Below is a small trained network, with its code and all its weights. Each question gives an input and a class and asks what happens when units are switched off, that is, made to give their printed mean instead of their output.

import numpy as np


def w(rows, s, z=0):
    codes = np.array(rows[::2]) - 128.0
    scale = np.full(codes.shape[1], s)
    scale[-1] = z or s
    return codes * scale


def norm(h):
    return h / np.sqrt((h * h).mean(-1, keepdims=True) + 1e-5)


def f(y):
    return np.maximum(y, 0)


def log_softmax(a):
    a = a - a.max(-1, keepdims=True)
    return a - np.log(np.exp(a).sum(-1, keepdims=True))


def net(x, mask):
    res = np.array(x, float).reshape(1, 3) / 4 @ E
    u = 0
    for l in range(4):
        y = f(norm(res) @ A[l][:, :-1].T + A[l][:, -1])
        res = res + np.where(mask[u : u + 4], y, B[l][:, -1]) @ B[l][:, :-1]
        u += 4
    return log_softmax(norm(res)[-1] @ U[:, :-1].T + U[:, -1])


A, B = {}, {}
E = w([
[85,26,133,156,62,93,79,166,220],'x0',
[178,254,96,25,93,156,110,115,200],'x1',
[99,225,182,192,143,90,151,137,102],'x2',
],0.0091)
A[0] = w([
[158,210,121,29,171,162,111,94,158,75],'0.n0',
[154,183,121,43,146,183,134,108,34,47],'0.n1',
[149,92,122,133,171,142,129,122,1,251],'0.n2',
[120,158,124,132,124,134,119,114,116,96],'0.n3',
],0.013,0.0023)
B[0] = w([
[119,125,142,151,40,146,157,147,44,253],'0.n0',
[153,194,86,130,246,74,95,121,203,242],'0.n1',
[68,123,149,139,172,166,139,77,28,221],'0.n2',
[168,101,66,68,137,167,134,160,149,148],'0.n3',
],0.013,0.014)
A[1] = w([
[57,76,176,138,126,144,158,78,134,5],'1.n0',
[100,80,155,183,81,66,94,106,250,89],'1.n1',
[118,69,189,181,132,145,166,147,75,83],'1.n2',
[165,99,161,120,122,105,104,76,167,81],'1.n3',
],0.013,0.0018)
B[1] = w([
[133,134,131,182,85,138,75,152,99,228],'1.n0',
[170,116,164,128,250,99,151,137,129,254],'1.n1',
[135,140,112,72,79,87,90,83,82,249],'1.n2',
[118,172,130,145,120,91,134,143,125,153],'1.n3',
],0.012,0.0075)
A[2] = w([
[154,87,111,45,82,147,133,74,118,7],'2.n0',
[121,179,111,119,159,167,152,23,112,113],'2.n1',
[142,91,184,146,136,48,130,186,252,52],'2.n2',
[180,232,115,97,12,96,137,186,204,225],'2.n3',
],0.013,0.0013)
B[2] = w([
[105,228,117,124,98,103,140,144,87,159],'2.n0',
[163,42,117,142,132,94,111,207,248,255],'2.n1',
[119,243,88,113,221,143,144,154,176,199],'2.n2',
[59,60,162,147,29,152,143,64,75,253],'2.n3',
],0.011,0.0099)
A[3] = w([
[156,61,153,131,130,178,157,152,169,7],'3.n0',
[124,167,168,45,3,139,140,105,89,99],'3.n1',
[186,194,83,118,252,129,143,148,113,94],'3.n2',
[66,16,164,156,120,148,49,127,26,109],'3.n3',
],0.012,0.0017)
B[3] = w([
[143,185,134,128,139,106,113,110,111,128],'3.n0',
[93,94,106,152,99,132,105,100,91,200],'3.n1',
[154,88,156,90,194,153,136,176,179,250],'3.n2',
[125,169,109,126,2,141,153,127,164,230],'3.n3',
],0.015,0.018)
U = w([
[41,127,145,107,27,157,135,100,93,2],'0',
[125,129,159,65,255,141,133,157,184,254],'1',
],0.0088,0.00028)

Each question gives the input, the list of numbers given to net, and the class t.
The units are the neurons (one row each of A and B). Each row of codes is followed by its name. A weight is (code - 128) times the scale printed after its matrix; where a second scale follows, it is the last column's (A, B and U).
mask holds one flag per neuron, layer by layer. A switched-off neuron (its flag False) gives its mean, the last column of its row in B, instead of its output. The means were averaged over made-up inputs and are rounded, as every weight is.
A unit's drop is (log p(t) with every unit on - log p(t) with that unit switched off) / (log p(t) with every unit on - log p(t) with every unit switched off).
The circuit of an input: a set's keep is (log p(t) with only the set's units on - log p(t) with every unit switched off) / (log p(t) with every unit on - log p(t) with every unit switched off). Starting from the 12 units with the biggest drops (on a tie, the unit counted first), units are removed one at a time, each time the one whose removal leaves the highest keep (on an exact tie, the one counted first), for as long as the keep stays at least 0.8.
circuit, biggest first: the units of the circuit, biggest drop first
k most important neurons: the k neurons with the biggest drops, biggest first
k most important neurons of layer l: the k neurons of layer l with the biggest drops, biggest first
drop of u: that unit's drop, to one decimal
input [-8,-6,2], class 1: circuit, biggest first	[0.n0]
input [7,-1,7], class 1: 2 most important neurons	[0.n0, 0.n2]
input [5,-4,-5], class 1: 2 most important neurons of layer 0	[0.n0, 0.n2]
input [-7,-6,0], class 1: 4 most important neurons	[0.n0, 2.n3, 0.n1, 2.n1]
input [-8,8,-8], class 0: 2 most important neurons of layer 2	[2.n3, 2.n2]
input [6,4,1], class 1: 3 most important neurons	[0.n0, 0.n2, 1.n1]
input [5,4,-7], class 1: 3 most important neurons	[0.n0, 0.n2, 1.n1]
input [8,7,-1], class 1: 2 most important neurons of layer 0	[0.n2, 0.n0]
input [-3,2,2], class 1: drop of 0.n1	4.7
input [-8,8,1], class 0: drop of 2.n2	0.4
input [3,-2,-3], class 1: drop of 0.n2	3.4
